Below are the code and all the weights of a small trained network. Each question names an input and a target symbol and asks about switching units off, where a switched-off unit gives its printed mean instead of its output.

import numpy as np


def w(rows, s, z=0):
    codes = np.array(rows[::2]) - 128.0
    scale = np.full(codes.shape[1], s)
    scale[-1] = z or s
    return codes * scale


def f(y):
    return np.maximum(y, 0)


def softmax(a):
    e = np.exp(a - a.max(-1, keepdims=True))
    return e / e.sum(-1, keepdims=True)


def log_softmax(a):
    a = a - a.max(-1, keepdims=True)
    return a - np.log(np.exp(a).sum(-1, keepdims=True))


def net(x, mask):
    ids = ['βεζηξφψ'.index(c) for c in x.split()]
    T = len(ids)
    res = E[ids] + P[:T]
    u = 0
    for l in range(2):
        q, k, v = (res @ M[l].T for M in (Q, K, V))
        z = softmax(np.where(np.tri(T) > 0, q @ k.T / 3**0.5, -1e9)) @ v
        res = res + np.where(mask[u], z, O[l][:, -1]) @ O[l][:, :-1]
        u += 1
        y = f(res @ A[l][:, :-1].T + A[l][:, -1])
        res = res + np.where(mask[u : u + 4], y, B[l][:, -1]) @ B[l][:, :-1]
        u += 4
    return log_softmax(res[-1] @ U[:, :-1].T + U[:, -1])


Q, K, V, O, A, B = {}, {}, {}, {}, {}, {}
E = w([
[179,226,85,186,161,117,164,149,172],'β',
[176,171,135,188,180,108,118,150,127],'ε',
[137,85,119,141,207,133,87,67,64],'ζ',
[76,146,103,101,212,142,51,70,91],'η',
[116,67,219,96,62,45,90,206,90],'ξ',
[138,253,81,109,177,137,110,135,169],'φ',
[222,112,150,189,137,137,255,111,44],'ψ',
],0.0091)
P = w([
[219,120,76,177,151,200,148,34,206],'0',
[194,157,255,196,133,129,62,130,150],'1',
[162,171,232,196,132,107,89,164,116],'2',
[136,179,208,177,142,97,112,176,88],'3',
[120,176,189,150,148,82,130,181,78],'4',
[122,163,167,140,156,78,132,185,67],'5',
[126,178,154,133,147,69,154,184,47],'6',
[133,177,136,120,154,65,139,186,38],'7',
[127,185,127,114,150,54,163,184,27],'8',
[144,185,116,109,152,45,159,181,20],'9',
[146,179,122,108,167,34,168,186,16],'10',
[163,189,127,105,179,30,171,188,10],'11',
[170,193,123,103,182,13,168,196,13],'12',
[174,192,126,86,190,17,178,191,4],'13',
],0.0038)
Q[0] = w([
[79,67,162,189,68,201,131,91,232],'L0H1',
[84,55,167,157,65,208,150,99,215],'L0H1',
[94,120,113,98,107,57,211,158,3],'L0H1',
],0.0042)
K[0] = w([
[122,250,22,224,239,221,174,37,165],'L0H1',
[120,238,51,235,255,222,183,41,112],'L0H1',
[160,20,195,144,85,104,215,154,35],'L0H1',
],0.0033)
V[0] = w([
[170,138,108,194,196,168,178,66,102],'L0H1',
[182,195,167,158,71,88,229,201,150],'L0H1',
[127,32,255,125,53,37,116,205,42],'L0H1',
],0.0082)
O[0] = w([
[211,147,209,154,69,162,89,146,45,238],'L0H1',
[176,174,163,147,67,58,221,207,211,252],'L0H1',
[79,59,144,159,205,2,149,170,153,234],'L0H1',
],0.0075,0.0039)
A[0] = w([
[123,2,194,139,161,94,154,128,108,141],'L0N1',
[170,160,189,127,64,182,103,99,88,233],'L0N2',
[48,30,89,138,157,87,223,154,209,73],'L0N3',
[64,95,133,83,161,122,89,111,60,248],'L0N4',
],0.008,0.0013)
B[0] = w([
[83,176,97,69,127,78,82,149,154,248],'L0N1',
[141,139,55,156,81,155,121,164,86,251],'L0N2',
[108,125,46,165,142,103,7,155,123,254],'L0N3',
[131,176,127,70,167,81,254,199,38,170],'L0N4',
],0.0065,0.0066)
Q[1] = w([
[185,141,230,104,180,149,219,70,107],'L1H1',
[143,197,177,158,194,2,107,193,177],'L1H1',
[68,164,101,74,180,44,74,164,248],'L1H1',
],0.0062)
K[1] = w([
[30,16,156,97,160,23,28,199,199],'L1H1',
[144,2,2,186,46,143,88,152,81],'L1H1',
[141,154,26,147,92,210,59,117,83],'L1H1',
],0.0074)
V[1] = w([
[216,172,90,146,58,213,224,118,67],'L1H1',
[170,181,156,223,111,83,142,242,197],'L1H1',
[88,212,75,2,97,150,109,101,250],'L1H1',
],0.005)
O[1] = w([
[93,110,161,160,123,139,136,104,125,249],'L1H1',
[159,114,125,150,155,155,77,133,73,157],'L1H1',
[159,86,154,128,251,100,156,161,156,92],'L1H1',
],0.012,0.02)
A[1] = w([
[105,63,180,72,194,99,250,144,252,108],'L1N1',
[96,86,253,147,88,150,155,2,149,111],'L1N2',
[129,184,119,138,102,153,47,94,51,255],'L1N3',
[132,116,164,76,91,141,173,115,94,42],'L1N4',
],0.007,0.0027)
B[1] = w([
[127,72,61,121,95,203,167,197,144,152],'L1N1',
[230,78,96,22,149,158,67,1,205,173],'L1N2',
[87,117,90,152,125,156,127,159,118,249],'L1N3',
[119,157,194,168,148,77,141,183,78,140],'L1N4',
],0.0085,0.016)
U = w([
[133,89,70,41,73,136,191,117,199,103],'β',
[204,165,116,60,147,100,112,136,136,139],'ε',
[150,12,140,110,159,178,166,157,144,3],'ζ',
[74,220,182,201,110,94,210,235,54,205],'η',
[131,241,142,58,81,47,132,1,183,106],'ξ',
[156,83,242,135,194,100,89,24,129,106],'φ',
[92,119,27,134,117,193,49,57,139,131],'ψ',
],0.0055,0.0035)

Each question gives the input, a string of symbols that net reads in full, and the target symbol t.
The units are the heads (3 rows each of Q, K, V and O) and the neurons (one row each of A and B). Each row of codes is followed by its name. A weight is (code - 128) times the scale printed after its matrix; where a second scale follows, it is the last column's (O, A, B and U).
mask holds one flag per unit, layer by layer, with each layer's heads first. A switched-off unit (its flag False) gives its mean, the last column of its rows in O or B, instead of its output. The means were averaged over made-up inputs and are rounded, as every weight is.
A unit's drop is (log p(t) with every unit on - log p(t) with that unit switched off) / (log p(t) with every unit on - log p(t) with every unit switched off).
The circuit of an input: a set's keep is (log p(t) with only the set's units on - log p(t) with every unit switched off) / (log p(t) with every unit on - log p(t) with every unit switched off). Starting from all 10 units, units are removed one at a time, each time the one whose removal leaves the highest keep (on an exact tie, the one counted first), for as long as the keep stays at least 0.8.
circuit, biggest first: the units of the circuit, biggest drop first
most important unit: the unit with the biggest drop
top k neurons: the k neurons with the biggest drops, biggest first
k most important neurons of layer l: the k neurons of layer l with the biggest drops, biggest first
input ψ ζ ζ ψ β ψ ψ β φ ζ ξ, target ψ: top 4 neurons	(L0N2; L1N2; L0N1; L1N3)
input η ζ β ε ψ η, target η: circuit, biggest first	(L0N4; L1N2)
input φ ψ ψ ζ ψ φ ζ ψ β ε η ξ φ β, target ζ: circuit, biggest first	(L1H1; L0H1; L1N1)
input η φ ξ ε η, target β: circuit, biggest first	(L1H1; L0H1; L1N1)
input ζ ψ ε ψ ξ ψ ψ η ψ β, target ξ: top neuron	(L0N2)
input ζ ζ ζ ε η ζ ψ ε ψ η ψ ε ε ξ, target ξ: top 2 neurons	(L0N2; L0N1)
input ξ ψ φ ψ η ψ ε ε, target ε: 2 most important neurons of layer 0	(L0N3; L0N2)
input η ε β ψ φ φ ζ ξ ε ε ξ ξ, target β: circuit, biggest first	(L1H1; L0H1)
input η η ψ ζ η η ε β ψ ξ ψ β ε ψ, target β: circuit, biggest first	(L1H1; L0H1; L1N1; L0N1)
input ξ ψ ψ β ψ ε ε ζ φ, target ε: circuit, biggest first	(L1H1; L0H1; L0N3)
input ξ ψ ζ, target ε: circuit, biggest first	(L1H1; L0H1; L0N3; L0N2)
input ε ε ψ β η η ψ ξ ζ, target η: circuit, biggest first	(L1N2; L0N4)
input β ζ β ψ ψ ζ ξ η ε ε η β, target φ: circuit, biggest first	(L0H1; L1H1; L0N2; L1N3)
input φ η ψ ξ ξ β ξ β β, target ζ: circuit, biggest first	(L1H1; L0H1)
input φ β ξ β ψ ψ β β ε ξ ξ φ ψ ε, target ζ: circuit, biggest first	(L1H1; L0H1)
input ψ ε ψ ξ η η ψ ψ ζ ψ, target ψ: top 3 neurons	(L0N2; L1N2; L0N1)
input ψ ζ ζ, target η: most important unit	L0N4
input ζ ζ ξ ψ, target ξ: circuit, biggest first	(L0H1; L1H1; L0N1; L1N3)
input φ φ ξ ε, target ζ: circuit, biggest first	(L1H1; L0H1; L1N1)
input β ξ ψ φ ζ, target φ: most important unit	L0H1
input η ψ ζ φ ε φ η ζ β β ξ ψ ψ β, target β: top 2 neurons	(L1N1; L0N2)
input η ζ η ψ β ξ β ζ ξ ε φ ξ η, target β: circuit, biggest first	(L1H1; L0H1)
input ψ ψ ψ β β φ ψ ψ ξ, target ψ: 2 most important neurons of layer 1	(L1N2; L1N3)
input η ψ β ψ ψ β ψ ψ ψ ξ β ψ ε, target β: top 3 neurons	(L1N1; L0N2; L0N4)
input ξ ψ ξ ζ ε ζ β ζ ξ, target ε: 2 most important neurons of layer 0	(L0N1; L0N2)
input β β ψ, target ψ: top 2 neurons	(L1N2; L0N1)
input φ ξ ψ, target ζ: most important unit	L1H1
input ζ β ψ η ζ ψ ξ ψ, target ξ: 3 most important neurons of layer 0	(L0N2; L0N1; L0N4)
input ψ β ε η ζ β ψ ψ η, target η: top 3 neurons	(L0N4; L1N2; L0N3)
input φ φ ξ ψ ψ ψ β φ, target ζ: top 2 neurons	(L1N1; L0N2)
